Below are the code and all the weights of a small trained network. Each question names an input and a class and asks about switching units off, where a switched-off unit gives its printed mean instead of its output.

import numpy as np


def w(rows, s, z=0):
    codes = np.array(rows[::2]) - 128.0
    scale = np.full(codes.shape[1], s)
    scale[-1] = z or s
    return codes * scale


def norm(h):
    return h / np.sqrt((h * h).mean(-1, keepdims=True) + 1e-5)


def f(y):
    return np.maximum(y, 0)


def log_softmax(a):
    a = a - a.max(-1, keepdims=True)
    return a - np.log(np.exp(a).sum(-1, keepdims=True))


def net(x, mask):
    res = np.array(x, float).reshape(1, 7) / 4 @ E
    u = 0
    for l in range(2):
        y = f(norm(res) @ A[l][:, :-1].T + A[l][:, -1])
        res = res + np.where(mask[u : u + 15], y, B[l][:, -1]) @ B[l][:, :-1]
        u += 15
    return log_softmax(norm(res)[-1] @ U[:, :-1].T + U[:, -1])


A, B = {}, {}
E = w([
[127,129,125,129,126,126,128],'x0',
[155,192,139,192,161,157,160],'x1',
[83,161,2,180,163,48,147],'x2',
[106,152,225,127,226,62,113],'x3',
[128,128,128,127,130,129,128],'x4',
[183,126,106,154,143,128,43],'x5',
[142,194,84,43,158,172,128],'x6',
],0.0047)
A[0] = w([
[127,186,127,32,168,139,106,58],'0.n1',
[196,109,75,159,169,98,72,101],'0.n2',
[111,131,159,111,199,70,149,97],'0.n3',
[121,177,148,77,142,197,132,107],'0.n4',
[136,56,197,189,111,140,151,130],'0.n5',
[144,129,194,106,188,121,115,113],'0.n6',
[161,133,76,119,74,219,141,118],'0.n7',
[63,134,118,111,136,107,222,91],'0.n8',
[52,141,173,101,115,148,254,136],'0.n9',
[154,169,135,201,166,183,167,2],'0.n10',
[198,172,192,124,112,176,124,80],'0.n11',
[99,186,94,108,136,125,123,127],'0.n12',
[184,183,150,177,127,152,179,41],'0.n13',
[75,81,121,77,91,114,120,111],'0.n14',
[87,119,104,134,114,152,202,128],'0.n15',
],0.0079,0.0067)
B[0] = w([
[182,92,145,143,153,93,174,168],'0.n1',
[119,115,120,127,144,191,109,187],'0.n2',
[114,187,121,135,47,152,126,201],'0.n3',
[160,122,145,138,164,88,184,193],'0.n4',
[186,102,140,156,140,99,175,225],'0.n5',
[84,183,162,135,82,145,120,210],'0.n6',
[122,184,175,120,74,152,170,233],'0.n7',
[129,110,117,138,156,157,100,195],'0.n8',
[160,105,126,152,157,148,52,254],'0.n9',
[254,237,91,208,147,89,46,145],'0.n10',
[141,94,180,104,155,184,126,200],'0.n11',
[115,110,131,118,168,113,155,182],'0.n12',
[218,183,144,158,138,128,35,154],'0.n13',
[160,142,121,117,113,92,78,181],'0.n14',
[143,163,117,141,106,166,104,192],'0.n15',
],0.0092,0.0049)
A[1] = w([
[89,190,187,127,75,92,80,140],'1.n1',
[65,178,15,156,162,111,166,95],'1.n2',
[74,132,167,152,184,207,108,150],'1.n3',
[172,66,185,173,59,137,95,70],'1.n4',
[140,92,115,9,110,21,68,1],'1.n5',
[160,67,163,59,49,209,173,118],'1.n6',
[152,96,151,109,153,194,103,93],'1.n7',
[134,143,127,164,175,225,106,118],'1.n8',
[192,187,76,1,193,184,191,100],'1.n9',
[112,125,106,202,107,91,118,123],'1.n10',
[164,119,170,140,140,199,20,179],'1.n11',
[60,174,177,94,246,61,118,100],'1.n12',
[187,101,47,136,66,131,157,132],'1.n13',
[174,131,108,247,175,98,171,60],'1.n14',
[100,57,121,32,64,56,63,77],'1.n15',
],0.0074,0.0035)
B[1] = w([
[158,163,88,206,91,194,150,180],'1.n1',
[72,116,228,65,236,190,115,179],'1.n2',
[105,95,70,121,99,129,127,182],'1.n3',
[99,128,97,70,161,108,167,205],'1.n4',
[204,193,111,166,154,147,64,144],'1.n5',
[64,154,133,169,199,132,96,208],'1.n6',
[72,89,84,87,163,127,100,168],'1.n7',
[127,130,77,90,96,87,78,199],'1.n8',
[161,47,138,171,88,35,146,187],'1.n9',
[100,73,181,79,139,113,171,161],'1.n10',
[76,121,37,112,117,90,122,253],'1.n11',
[122,111,110,172,1,172,176,166],'1.n12',
[126,158,176,184,73,118,155,175],'1.n13',
[209,129,145,77,114,113,121,180],'1.n14',
[239,221,158,110,194,162,111,154],'1.n15',
],0.0084,0.0078)
U = w([
[61,211,156,212,18,209,159,3],'0',
[246,234,145,140,186,135,36,86],'1',
[52,68,207,56,234,212,122,53],'2',
[206,31,167,137,119,35,216,6],'3',
[80,84,55,126,116,124,69,181],'4',
],0.013,0.0038)

Each question gives the input, the list of numbers given to net, and the class t.
The units are the neurons (one row each of A and B). Each row of codes is followed by its name. A weight is (code - 128) times the scale printed after its matrix; where a second scale follows, it is the last column's (A, B and U).
mask holds one flag per neuron, layer by layer. A switched-off neuron (its flag False) gives its mean, the last column of its row in B, instead of its output. The means were averaged over made-up inputs and are rounded, as every weight is.
A unit's drop is (log p(t) with every unit on - log p(t) with that unit switched off) / (log p(t) with every unit on - log p(t) with every unit switched off).
The circuit of an input: a set's keep is (log p(t) with only the set's units on - log p(t) with every unit switched off) / (log p(t) with every unit on - log p(t) with every unit switched off). Starting from the 12 units with the biggest drops (on a tie, the unit counted first), units are removed one at a time, each time the one whose removal leaves the highest keep (on an exact tie, the one counted first), for as long as the keep stays at least 0.8.
units of the circuit, in order: the units of the circuit, biggest drop first
top k neurons: the k neurons with the biggest drops, biggest first
top k neurons in layer l: the k neurons of layer l with the biggest drops, biggest first
input [5,-4,0,-7,-6,-1,8], class 3: top 3 neurons -> (1.n9 0.n6 0.n3)
input [-6,5,5,-4,-6,2,-5], class 1: units of the circuit, in order -> (1.n14)
input [6,-4,-7,-7,7,4,-3], class 0: top 2 neurons in layer 0 -> (0.n7 0.n9)
input [7,-4,-5,7,-8,6,6], class 0: top 2 neurons -> (0.n6 1.n12)
input [-8,-4,-2,-3,7,-4,5], class 3: top 3 neurons -> (1.n9 0.n4 0.n1)
input [-3,-1,0,-2,3,-6,7], class 3: top 2 neurons in layer 0 -> (0.n4 0.n1)
input [8,-6,-4,-8,6,-7,6], class 0: top 2 neurons -> (0.n7 1.n6)
input [-4,0,-5,-5,-7,-3,-6], class 3: top 3 neurons -> (0.n5 1.n2 0.n6)
input [6,0,-4,-3,7,1,0], class 2: top 4 neurons -> (0.n11 1.n6 0.n3 0.n6)
input [-2,6,5,-6,-4,4,-7], class 3: top 3 neurons -> (1.n14 1.n10 0.n3)
input [3,-4,-7,0,5,8,4], class 4: top 2 neurons in layer 1 -> (1.n11 1.n2)
input [1,1,4,2,0,7,6], class 4: top 4 neurons in layer 0 -> (0.n2 0.n5 0.n4 0.n7)
input [0,-7,2,-5,5,-3,3], class 1: top 2 neurons -> (0.n14 1.n15)
input [-8,-7,0,-5,-3,3,-1], class 1: units of the circuit, in order -> (1.n15 0.n14)
input [-7,-4,8,7,7,8,-7], class 2: units of the circuit, in order -> (1.n10 1.n8 1.n9)
input [0,1,8,3,6,7,-8], class 2: top 3 neurons in layer 1 -> (1.n2 1.n10 1.n9)
input [2,-6,1,8,-7,-8,-8], class 0: top 4 neurons in layer 0 -> (0.n3 0.n6 0.n1 0.n4)
input [6,-1,7,-4,-6,6,3], class 2: top neuron in layer 0 -> (0.n9)
input [8,4,-7,8,0,8,4], class 0: units of the circuit, in order -> (0.n6 1.n12 0.n9 1.n1)
input [-3,1,-4,-1,-6,6,4], class 4: top 3 neurons in layer 0 -> (0.n5 0.n2 0.n12)
input [-8,1,-6,-2,-4,6,-7], class 3: units of the circuit, in order -> (0.n5)
input [-7,-8,-3,-1,6,4,-7], class 1: top 2 neurons in layer 1 -> (1.n15 1.n5)
